Below are the code and all the weights of a small trained network. Each question names an input and a class and asks about switching units off, where a switched-off unit gives its printed mean instead of its output.

import numpy as np


def w(rows, s, z=0):
    codes = np.array(rows[::2]) - 128.0
    scale = np.full(codes.shape[1], s)
    scale[-1] = z or s
    return codes * scale


def norm(h):
    return h / np.sqrt((h * h).mean(-1, keepdims=True) + 1e-5)


def f(y):
    return np.maximum(y, 0)


def log_softmax(a):
    a = a - a.max(-1, keepdims=True)
    return a - np.log(np.exp(a).sum(-1, keepdims=True))


def net(x, mask):
    res = np.array(x, float).reshape(1, 6) / 4 @ E
    u = 0
    for l in range(2):
        y = f(norm(res) @ A[l][:, :-1].T + A[l][:, -1])
        res = res + np.where(mask[u : u + 12], y, B[l][:, -1]) @ B[l][:, :-1]
        u += 12
    return log_softmax(norm(res)[-1] @ U[:, :-1].T + U[:, -1])


A, B = {}, {}
E = w([
[124,92,119,1],'x0',
[129,234,210,105],'x1',
[112,124,187,150],'x2',
[224,109,183,133],'x3',
[94,110,168,79],'x4',
[151,196,95,106],'x5',
],0.0073)
A[0] = w([
[179,122,175,156,73],'L0N0',
[51,103,80,71,32],'L0N1',
[101,157,128,69,160],'L0N2',
[106,180,66,241,176],'L0N3',
[138,15,190,153,3],'L0N4',
[54,129,155,152,156],'L0N5',
[42,134,141,127,143],'L0N6',
[79,81,116,85,28],'L0N7',
[83,47,114,161,72],'L0N8',
[188,92,161,171,169],'L0N9',
[152,254,86,121,74],'L0N10',
[52,60,159,202,117],'L0N11',
],0.0085,0.0025)
B[0] = w([
[192,117,82,128,169],'L0N0',
[122,177,111,192,188],'L0N1',
[89,107,137,98,180],'L0N2',
[171,105,95,100,254],'L0N3',
[126,2,204,85,194],'L0N4',
[115,125,93,119,178],'L0N5',
[122,159,43,119,177],'L0N6',
[94,143,161,182,169],'L0N7',
[112,162,172,78,200],'L0N8',
[184,190,89,104,203],'L0N9',
[134,105,195,133,198],'L0N10',
[98,127,100,101,218],'L0N11',
],0.0084,0.0051)
A[1] = w([
[62,151,143,105,254],'L1N0',
[120,2,118,170,110],'L1N1',
[152,234,95,93,218],'L1N2',
[37,130,97,179,153],'L1N3',
[114,125,58,113,95],'L1N4',
[54,15,212,57,138],'L1N5',
[144,116,75,92,98],'L1N6',
[129,104,115,166,153],'L1N7',
[62,248,191,26,133],'L1N8',
[206,189,174,142,90],'L1N9',
[125,198,171,47,73],'L1N10',
[224,134,141,100,156],'L1N11',
],0.0099,0.0039)
B[1] = w([
[57,121,149,33,211],'L1N0',
[150,92,173,96,208],'L1N1',
[196,18,210,129,230],'L1N2',
[45,161,194,134,192],'L1N3',
[67,98,50,163,182],'L1N4',
[227,126,194,104,253],'L1N5',
[150,142,83,179,172],'L1N6',
[125,59,221,136,157],'L1N7',
[121,2,159,130,227],'L1N8',
[163,193,128,93,193],'L1N9',
[201,110,142,90,182],'L1N10',
[34,187,121,229,223],'L1N11',
],0.0056,0.0067)
U = w([
[134,123,66,172,149],'0',
[216,218,162,150,149],'1',
[3,153,97,85,149],'2',
[147,67,216,50,171],'3',
[111,211,116,112,2],'4',
],0.017,0.0086)

Each question gives the input, the list of numbers given to net, and the class t.
The units are the neurons (one row each of A and B). Each row of codes is followed by its name. A weight is (code - 128) times the scale printed after its matrix; where a second scale follows, it is the last column's (A, B and U).
mask holds one flag per neuron, layer by layer. A switched-off neuron (its flag False) gives its mean, the last column of its row in B, instead of its output. The means were averaged over made-up inputs and are rounded, as every weight is.
A unit's drop is (log p(t) with every unit on - log p(t) with that unit switched off) / (log p(t) with every unit on - log p(t) with every unit switched off).
The circuit of an input: a set's keep is (log p(t) with only the set's units on - log p(t) with every unit switched off) / (log p(t) with every unit on - log p(t) with every unit switched off). Starting from the 12 units with the biggest drops (on a tie, the unit counted first), units are removed one at a time, each time the one whose removal leaves the highest keep (on an exact tie, the one counted first), for as long as the keep stays at least 0.8.
circuit, biggest first: the units of the circuit, biggest drop first
most important unit: the unit with the biggest drop
k most important neurons: the k neurons with the biggest drops, biggest first
k most important neurons of layer l: the k neurons of layer l with the biggest drops, biggest first
drop when u is switched off: that unit's drop, to one decimal
input [-5,7,5,-3,-3,1], class 3: most important unit => L1N2
input [-2,3,-3,7,8,4], class 1: circuit, biggest first => (L1N11, L0N4)
input [0,-4,6,4,5,6], class 1: 3 most important neurons => (L0N9, L1N8, L1N0)
input [-2,2,-2,4,-8,-8], class 0: circuit, biggest first => (L1N5, L1N11)
input [-4,-5,2,-6,-7,-1], class 2: 3 most important neurons => (L1N5, L1N3, L0N11)
input [6,5,-7,-6,0,-7], class 2: 2 most important neurons => (L0N1, L0N6)
input [-8,8,1,-7,-3,-5], class 2: circuit, biggest first => (L1N5, L1N0)
input [6,-2,1,-7,8,-1], class 2: circuit, biggest first => (L0N1, L0N6)
input [-8,2,3,-5,-2,-4], class 2: 2 most important neurons => (L1N3, L0N11)
input [-8,6,-2,-8,6,5], class 3: 2 most important neurons of layer 1 => (L1N2, L1N8)
input [1,5,3,4,0,-2], class 1: 2 most important neurons of layer 0 => (L0N0, L0N8)
input [-4,-6,-3,-7,-8,-7], class 2: 4 most important neurons of layer 0 => (L0N8, L0N11, L0N0, L0N9)
input [-4,4,-3,-3,6,-2], class 2: 2 most important neurons of layer 0 => (L0N6, L0N5)
input [0,-1,6,-4,5,6], class 2: circuit, biggest first => (L0N6)
input [-2,-1,7,6,2,1], class 1: drop when L0N4 is switched off => -0.1
input [8,-8,-7,-1,-6,1], class 0: drop when L0N1 is switched off => 0.1
input [-7,0,-7,4,3,-4], class 0: drop when L1N5 is switched off => 0.5
